Here is a tiny trained network, its code and every weight. The questions are about switching its units off for an input and a target symbol, where a switched-off unit gives its printed mean instead of its output.

import numpy as np


def w(rows, s, z=0):
    codes = np.array(rows[::2]) - 128.0
    scale = np.full(codes.shape[1], s)
    scale[-1] = z or s
    return codes * scale


def f(y):
    return y / 2 * (1 + np.tanh(0.7978845608 * (y + 0.044715 * y**3)))


def softmax(a):
    e = np.exp(a - a.max(-1, keepdims=True))
    return e / e.sum(-1, keepdims=True)


def log_softmax(a):
    a = a - a.max(-1, keepdims=True)
    return a - np.log(np.exp(a).sum(-1, keepdims=True))


def net(x, mask):
    ids = ['αβγδζημξπφψω'.index(c) for c in x.split()]
    T = len(ids)
    res = E[ids] + P[:T]
    u = 0
    for l in range(2):
        q, k, v = (res @ M[l].T for M in (Q, K, V))
        z = softmax(np.where(np.tri(T) > 0, q @ k.T / 2**0.5, -1e9)) @ v
        res = res + np.where(mask[u], z, O[l][:, -1]) @ O[l][:, :-1]
        u += 1
        y = f(res @ A[l][:, :-1].T + A[l][:, -1])
        res = res + np.where(mask[u : u + 8], y, B[l][:, -1]) @ B[l][:, :-1]
        u += 8
    return log_softmax(res[-1] @ U[:, :-1].T + U[:, -1])


Q, K, V, O, A, B = {}, {}, {}, {}, {}, {}
E = w([
[75,154,152,30,89],'α',
[209,104,98,186,172],'β',
[161,78,139,253,41],'γ',
[111,121,58,139,112],'δ',
[153,148,224,96,144],'ζ',
[142,107,146,124,50],'η',
[191,131,89,85,84],'μ',
[136,193,114,138,74],'ξ',
[62,223,175,179,212],'π',
[151,75,148,145,161],'φ',
[96,89,75,95,202],'ψ',
[89,68,174,164,181],'ω',
],0.022)
P = w([
[254,81,152,108,103],'0',
[242,72,158,120,100],'1',
[211,71,137,153,102],'2',
[212,60,138,176,128],'3',
[212,44,128,195,127],'4',
[206,44,138,215,151],'5',
],0.0041)
Q[0] = w([
[165,98,241,249,68],'L0H1',
[154,31,168,144,254],'L0H1',
],0.0096)
K[0] = w([
[111,215,195,234,150],'L0H1',
[134,102,158,159,247],'L0H1',
],0.012)
V[0] = w([
[143,15,141,63,74],'L0H1',
[136,37,36,35,253],'L0H1',
],0.0039)
O[0] = w([
[151,128,221,143,123,2],'L0H1',
[57,142,130,245,30,21],'L0H1',
],0.011,0.00071)
A[0] = w([
[183,77,186,156,154,216],'L0N1',
[71,242,152,110,148,224],'L0N2',
[206,123,48,171,109,73],'L0N3',
[81,38,92,183,225,3],'L0N4',
[70,171,74,144,150,121],'L0N5',
[172,200,166,47,171,88],'L0N6',
[192,71,117,124,1,69],'L0N7',
[130,86,85,114,154,54],'L0N8',
],0.0095,0.0014)
B[0] = w([
[62,110,145,136,191,246],'L0N1',
[48,215,130,68,133,162],'L0N2',
[174,178,161,110,254,223],'L0N3',
[94,170,149,56,33,254],'L0N4',
[99,97,133,139,145,146],'L0N5',
[138,137,128,210,57,200],'L0N6',
[133,90,55,69,177,232],'L0N7',
[156,61,158,131,88,144],'L0N8',
],0.0085,0.0072)
Q[1] = w([
[50,137,254,209,109],'L1H1',
[164,154,213,121,47],'L1H1',
],0.007)
K[1] = w([
[3,216,163,204,214],'L1H1',
[102,246,79,171,113],'L1H1',
],0.0052)
V[1] = w([
[105,196,151,252,141],'L1H1',
[34,177,90,38,196],'L1H1',
],0.0035)
O[1] = w([
[43,210,165,173,75,70],'L1H1',
[198,112,206,254,52,254],'L1H1',
],0.0071,0.0031)
A[1] = w([
[39,53,242,96,95,59],'L1N1',
[254,175,255,180,193,115],'L1N2',
[113,64,91,225,77,31],'L1N3',
[154,44,129,146,149,254],'L1N4',
[127,71,217,133,128,98],'L1N5',
[113,59,83,101,57,64],'L1N6',
[70,172,251,197,104,58],'L1N7',
[129,147,84,168,229,242],'L1N8',
],0.0075,0.0062)
B[1] = w([
[230,255,143,137,192,226],'L1N1',
[2,185,30,35,101,233],'L1N2',
[39,45,87,93,247,133],'L1N3',
[76,126,235,172,51,254],'L1N4',
[119,127,88,54,154,170],'L1N5',
[124,192,88,12,88,138],'L1N6',
[159,61,52,96,220,240],'L1N7',
[121,156,142,205,161,240],'L1N8',
],0.0071,0.0092)
U = w([
[169,203,107,133,115,158],'α',
[100,144,88,6,184,2],'β',
[155,134,124,210,127,213],'γ',
[103,152,210,179,108,189],'δ',
[54,120,104,92,94,195],'ζ',
[183,109,69,89,170,166],'η',
[176,159,166,103,194,102],'μ',
[135,168,116,126,130,116],'ξ',
[101,180,109,160,170,95],'π',
[105,89,154,68,122,171],'φ',
[77,66,113,110,192,76],'ψ',
[109,196,198,73,89,120],'ω',
],0.012,0.0074)

Each question gives the input, a string of symbols that net reads in full, and the target symbol t.
The units are the heads (2 rows each of Q, K, V and O) and the neurons (one row each of A and B). Each row of codes is followed by its name. A weight is (code - 128) times the scale printed after its matrix; where a second scale follows, it is the last column's (O, A, B and U).
mask holds one flag per unit, layer by layer, with each layer's heads first. A switched-off unit (its flag False) gives its mean, the last column of its rows in O or B, instead of its output. The means were averaged over made-up inputs and are rounded, as every weight is.
A unit's drop is (log p(t) with every unit on - log p(t) with that unit switched off) / (log p(t) with every unit on - log p(t) with every unit switched off).
The circuit of an input: a set's keep is (log p(t) with only the set's units on - log p(t) with every unit switched off) / (log p(t) with every unit on - log p(t) with every unit switched off). Starting from the 12 units with the biggest drops (on a tie, the unit counted first), units are removed one at a time, each time the one whose removal leaves the highest keep (on an exact tie, the one counted first), for as long as the keep stays at least 0.8.
circuit, biggest first: the units of the circuit, biggest drop first
unit that matters most: the unit with the biggest drop
k most important neurons: the k neurons with the biggest drops, biggest first
top k neurons in layer l: the k neurons of layer l with the biggest drops, biggest first
drop when u is switched off: that unit's drop, to one decimal
input ω ω ω β φ δ, target γ: circuit, biggest first	(L1N2, L0H1)
input π μ ψ β, target β: circuit, biggest first	(L1N2, L0N3)
input β φ φ, target δ: circuit, biggest first	(L1N7, L0H1)
input ξ β ξ η, target φ: unit that matters most	L1N4
input ω η ξ β π β, target β: circuit, biggest first	(L0N3, L1N2)
input π δ ω ξ β φ, target φ: top 4 neurons in layer 0	(L0N4, L0N8, L0N6, L0N2)
input π β ζ, target ζ: circuit, biggest first	(L1N2, L0N6, L1N1, L0N4)
input π μ η, target η: circuit, biggest first	(L0N7, L1H1)
input β β α η, target φ: top 2 neurons in layer 0	(L0N7, L0N3)
input ξ δ ξ μ ω ψ, target ζ: circuit, biggest first	(L0H1, L0N4)
input ζ ψ ω ω β, target π: top 3 neurons in layer 1	(L1N2, L1N8, L1N7)
input ξ α ζ, target β: 3 most important neurons	(L1N2, L1N7, L0N7)
input α ψ ζ ψ ω, target μ: 4 most important neurons	(L1N1, L1N2, L1N7, L0N4)
input ψ μ ζ β γ φ, target δ: 2 most important neurons	(L1N2, L1N7)
input π δ ω η φ, target φ: top 2 neurons in layer 1	(L1N1, L1N4)
input π ω α, target α: unit that matters most	L1H1
input μ ξ μ ω δ, target γ: 2 most important neurons	(L1N2, L0N4)
input η π ω γ ζ η, target η: drop when L0N5 is switched off	0.0
input ω β α π ω, target ω: drop when L0N6 is switched off	0.2
input π η ζ, target ζ: drop when L0N6 is switched off	0.3
input ψ ω α β, target π: top neuron in layer 1	(L1N2)
